Below is a small trained network, with its code and all its weights. Each question gives an input and a class and asks what happens when units are switched off, that is, made to give their printed mean instead of their output.

import numpy as np


def w(rows, s, z=0):
    codes = np.array(rows[::2]) - 128.0
    scale = np.full(codes.shape[1], s)
    scale[-1] = z or s
    return codes * scale


def f(y):
    return np.maximum(y, 0)


def log_softmax(a):
    a = a - a.max(-1, keepdims=True)
    return a - np.log(np.exp(a).sum(-1, keepdims=True))


def net(x, mask):
    res = np.array(x, float).reshape(1, 4) / 4 @ E
    y = f(res @ A[0][:, :-1].T + A[0][:, -1])
    res = res + np.where(mask, y, B[0][:, -1]) @ B[0][:, :-1]
    return log_softmax(res[-1] @ U[:, :-1].T + U[:, -1])


A, B = {}, {}
E = w([
[80,21,191,49,138],'x0',
[254,94,181,151,197],'x1',
[177,178,232,100,18],'x2',
[45,161,221,212,170],'x3',
],0.0076)
A[0] = w([
[68,120,204,162,176,78],'neuron 1',
[178,202,83,193,97,30],'neuron 2',
[46,175,104,109,71,4],'neuron 3',
[126,164,66,144,190,104],'neuron 4',
[71,185,132,96,36,122],'neuron 5',
[215,118,184,139,179,42],'neuron 6',
[163,199,70,201,68,96],'neuron 7',
[140,138,197,107,43,68],'neuron 8',
[105,61,200,46,97,85],'neuron 9',
[72,164,135,101,19,92],'neuron 10',
[164,140,188,122,26,21],'neuron 11',
[89,42,161,66,165,35],'neuron 12',
[80,82,32,168,237,38],'neuron 13',
[155,164,223,87,18,54],'neuron 14',
[200,110,177,152,172,22],'neuron 15',
[224,132,141,188,172,206],'neuron 16',
[153,156,180,105,52,16],'neuron 17',
[52,138,195,190,176,49],'neuron 18',
[92,143,204,172,124,96],'neuron 19',
[80,173,127,106,42,159],'neuron 20',
[98,51,199,59,107,92],'neuron 21',
[75,62,32,129,229,13],'neuron 22',
[64,155,96,105,83,8],'neuron 23',
[218,94,166,125,194,83],'neuron 24',
[224,116,187,145,197,94],'neuron 25',
[143,84,73,49,114,94],'neuron 26',
[177,218,150,150,57,128],'neuron 27',
[207,101,48,54,104,26],'neuron 28',
[169,100,47,49,95,58],'neuron 29',
[80,149,184,185,185,113],'neuron 30',
[43,122,48,135,119,102],'neuron 31',
[35,131,51,126,109,72],'neuron 32',
[100,20,186,64,125,91],'neuron 33',
[184,80,57,69,56,50],'neuron 34',
[63,148,189,221,162,39],'neuron 35',
[171,254,83,197,104,16],'neuron 36',
[71,156,202,161,180,43],'neuron 37',
[55,169,224,211,143,77],'neuron 38',
[179,113,70,55,94,57],'neuron 39',
],0.0081,0.0043)
B[0] = w([
[183,196,81,138,71,206],'neuron 1',
[2,179,47,185,199,195],'neuron 2',
[129,153,153,55,191,178],'neuron 3',
[124,62,146,193,168,196],'neuron 4',
[114,104,166,60,171,213],'neuron 5',
[87,132,165,38,183,194],'neuron 6',
[28,152,97,171,149,216],'neuron 7',
[197,57,165,178,165,198],'neuron 8',
[26,170,73,227,195,215],'neuron 9',
[130,121,199,72,197,205],'neuron 10',
[231,79,173,164,166,192],'neuron 11',
[60,167,72,203,203,198],'neuron 12',
[246,7,227,189,174,248],'neuron 13',
[242,22,198,203,193,230],'neuron 14',
[90,148,190,38,192,177],'neuron 15',
[43,112,189,61,159,254],'neuron 16',
[227,92,171,170,175,177],'neuron 17',
[198,187,87,119,69,212],'neuron 18',
[190,161,83,109,57,195],'neuron 19',
[113,100,202,56,165,214],'neuron 20',
[19,180,59,212,174,216],'neuron 21',
[243,82,201,187,168,237],'neuron 22',
[124,143,152,78,190,164],'neuron 23',
[103,160,173,62,165,213],'neuron 24',
[83,136,182,31,175,225],'neuron 25',
[161,185,107,142,74,203],'neuron 26',
[112,63,157,224,163,220],'neuron 27',
[184,209,95,117,77,213],'neuron 28',
[204,228,92,140,64,211],'neuron 29',
[201,188,93,89,45,216],'neuron 30',
[135,100,205,49,213,208],'neuron 31',
[125,124,209,61,201,204],'neuron 32',
[27,181,86,189,173,226],'neuron 33',
[189,215,94,120,68,210],'neuron 34',
[184,185,108,113,96,213],'neuron 35',
[36,174,85,174,197,217],'neuron 36',
[184,200,91,120,76,196],'neuron 37',
[196,190,98,110,75,238],'neuron 38',
[190,225,85,121,57,197],'neuron 39',
],0.0067,0.0066)
U = w([
[176,70,166,163,140,121],'0',
[101,134,167,2,157,99],'1',
[165,195,108,106,65,113],'2',
[56,151,109,190,146,109],'3',
[101,99,147,94,93,253],'4',
[108,77,110,102,79,111],'5',
[107,80,117,112,77,108],'6',
],0.018,0.021)

Each question gives the input, the list of numbers given to net, and the class t.
The units are the neurons (one row each of A and B). Each row of codes is followed by its name. A weight is (code - 128) times the scale printed after its matrix; where a second scale follows, it is the last column's (A, B and U).
mask holds one flag per neuron, in row order. A switched-off neuron (its flag False) gives its mean, the last column of its row in B, instead of its output. The means were averaged over made-up inputs and are rounded, as every weight is.
A unit's drop is (log p(t) with every unit on - log p(t) with that unit switched off) / (log p(t) with every unit on - log p(t) with every unit switched off).
The circuit of an input: a set's keep is (log p(t) with only the set's units on - log p(t) with every unit switched off) / (log p(t) with every unit on - log p(t) with every unit switched off). Starting from the 12 units with the biggest drops (on a tie, the unit counted first), units are removed one at a time, each time the one whose removal leaves the highest keep (on an exact tie, the one counted first), for as long as the keep stays at least 0.8.
circuit, biggest first: the units of the circuit, biggest drop first
unit that matters most: the unit with the biggest drop
k most important neurons: the k neurons with the biggest drops, biggest first
drop of u: that unit's drop, to one decimal
input [6,-2,7,7], class 0: unit that matters most => neuron 14
input [-4,-3,0,-3], class 3: circuit, biggest first => neuron 7; neuron 30
input [-2,-4,4,3], class 0: circuit, biggest first => neuron 14; neuron 27
input [4,8,6,8], class 1: 2 most important neurons => neuron 25; neuron 6
input [1,0,-7,-6], class 0: 2 most important neurons => neuron 13; neuron 22
input [-7,-1,-3,7], class 2: 2 most important neurons => neuron 30; neuron 38
input [-2,-3,2,0], class 4: 2 most important neurons => neuron 25; neuron 16
input [0,7,1,-8], class 2: 4 most important neurons => neuron 28; neuron 29; neuron 39; neuron 34
input [8,-2,7,4], class 3: 2 most important neurons => neuron 21; neuron 9
input [3,8,7,7], class 1: 3 most important neurons => neuron 25; neuron 6; neuron 15
input [-4,0,-6,0], class 0: drop of neuron 13 => 0.1
input [-5,7,-5,-2], class 1: drop of neuron 16 => 0.1
input [-7,2,8,8], class 0: drop of neuron 28 => 0.2
input [-4,-7,8,4], class 0: circuit, biggest first => neuron 14
